Look-ups in named tables: a row name and a column name give one cell, copied from the table.

kitado:
,liv,lekolek,gul,rur,dob,koba,rigud
mot,33.8,46.9,8.0,28.4,21.0,52.7,24.6
fimoge,16.7,40.2,25.6,11.2,31.1,75.3,12.7
lodefa,20.3,30.6,11.9,31.0,30.2,42.7,13.2
terabak,23.1,52.8,25.7,20.5,39.2,32.5,11.0
kika,13.2,29.4,17.0,24.2,25.1,31.6,33.3
gifet,26.2,18.4,36.9,47.9,32.3,52.8,19.5
zosabur,42.2,20.3,31.3,24.1,23.7,40.2,9.8
logil,14.2,16.3,26.5,35.5,22.4,43.2,17.6

What is the koba of fimoge in kitado? 75.3
What is the liv of logil in kitado? 14.2
What is the dob of gifet in kitado? 32.3
What is the rur of gifet in kitado? 47.9
What is the dob of mot in kitado? 21.0
What is the rigud of logil in kitado? 17.6
What is the gul of zosabur in kitado? 31.3
What is the lekolek of kika in kitado? 29.4
What is the koba of logil in kitado? 43.2
What is the lekolek of logil in kitado? 16.3
What is the rigud of lodefa in kitado? 13.2
What is the gul of kika in kitado? 17.0
What is the dob of terabak in kitado? 39.2
What is the gul of mot in kitado? 8.0
What is the lekolek of gifet in kitado? 18.4
What is the lekolek of terabak in kitado? 52.8
What is the koba of lodefa in kitado? 42.7
What is the koba of gifet in kitado? 52.8

zimi =
	tig	gusag	vivafi	talure	gosem
nune	3.013	4.577	4.019	1.991	1.809
pazubim	7.535	1.453	3.113	3.031	3.235
fikuvur	2.436	2.390	3.518	4.128	1.158
kas	2.492	4.159	4.133	1.471	1.606
kerebus	2.156	4.211	4.136	1.908	3.744
biletom	2.851	1.302	3.033	2.566	3.921

fikuvur, vivafi: 3.518
fikuvur, gusag: 2.390
nune, tig: 3.013
nune, vivafi: 4.019
nune, gosem: 1.809
kas, gusag: 4.159
kas, vivafi: 4.133
biletom, vivafi: 3.033
biletom, talure: 2.566
kerebus, tig: 2.156
kas, gosem: 1.606
fikuvur, gosem: 1.158
pazubim, talure: 3.031
kerebus, gosem: 3.744

gozit =
         gug  gazov  zupinan  mada  tif  nov  biti  bimi  natofa
dinutu   155     50      109   152   76   52   183   136     181
tova     132    164      119    72  151   66   170   156     246
donasav  245    200      207    57  231  159    79   174     209
zem       61    188      189   108  183   84   182    71     151
foz      198    143      154    77  187  222    99   184      71
fer      125    165      163   109  177   55   160   136     174

gazov of tova: 164
mada of foz: 77
gazov of dinutu: 50
tif of donasav: 231
natofa of tova: 246
tif of tova: 151
biti of tova: 170
natofa of donasav: 209
gug of dinutu: 155
mada of zem: 108
tif of dinutu: 76
zupinan of fer: 163
mada of dinutu: 152
gug of fer: 125
natofa of fer: 174
mada of fer: 109
Which row has the largest gazov? donasav

miv:
            tud   selof    mosu   nebop   tosiz   nifor  nakabe   lefuf  gaberi
gapoke   -16.05  -18.88  -15.70  -41.89  -24.53  -27.78  -25.69  -23.10  -23.19
refugu   -13.47  -16.48  -35.96  -23.18  -24.17  -26.59  -17.98  -21.46  -21.28
bop      -28.47  -22.64  -34.27  -38.22  -24.41  -34.90  -26.68  -23.18  -20.39
lum      -34.63  -13.46  -17.46  -29.34  -24.84  -23.66  -26.81  -20.01  -25.69
kur      -45.39  -23.82  -19.35  -10.90  -23.28  -22.60  -26.78  -25.51  -24.51
purar    -33.83  -24.72  -34.50  -21.38  -24.95  -23.30  -22.17  -21.75  -18.22
pir      -26.06  -19.31  -16.78  -56.92  -23.93  -22.12  -22.66  -26.60  -14.06
kamur     70.82  -23.26  -34.22  -51.51  -21.97  -20.12  -20.35  -25.27  -31.06
falez    -26.71  -25.86  -15.08  -23.00  -23.93  -21.78  -22.82  -22.59  -24.89
mar      -25.62  -26.86  -24.77  -15.77  -23.93  -23.92  -25.38  -22.64  -30.31
mopibed  -15.48  -22.87  -10.39  -29.51  -23.08  -30.52  -29.67  -22.68  -19.07

tosiz of refugu: -24.17
nakabe of falez: -22.82
nifor of refugu: -26.59
gaberi of kur: -24.51
nakabe of gapoke: -25.69
gaberi of falez: -24.89
selof of kur: -23.82
tosiz of bop: -24.41
nifor of purar: -23.30
nakabe of pir: -22.66
tud of purar: -33.83
tosiz of falez: -23.93
nebop of lum: -29.34
nakabe of lum: -26.81
selof of pir: -19.31
Row with the largest gaberi: pir

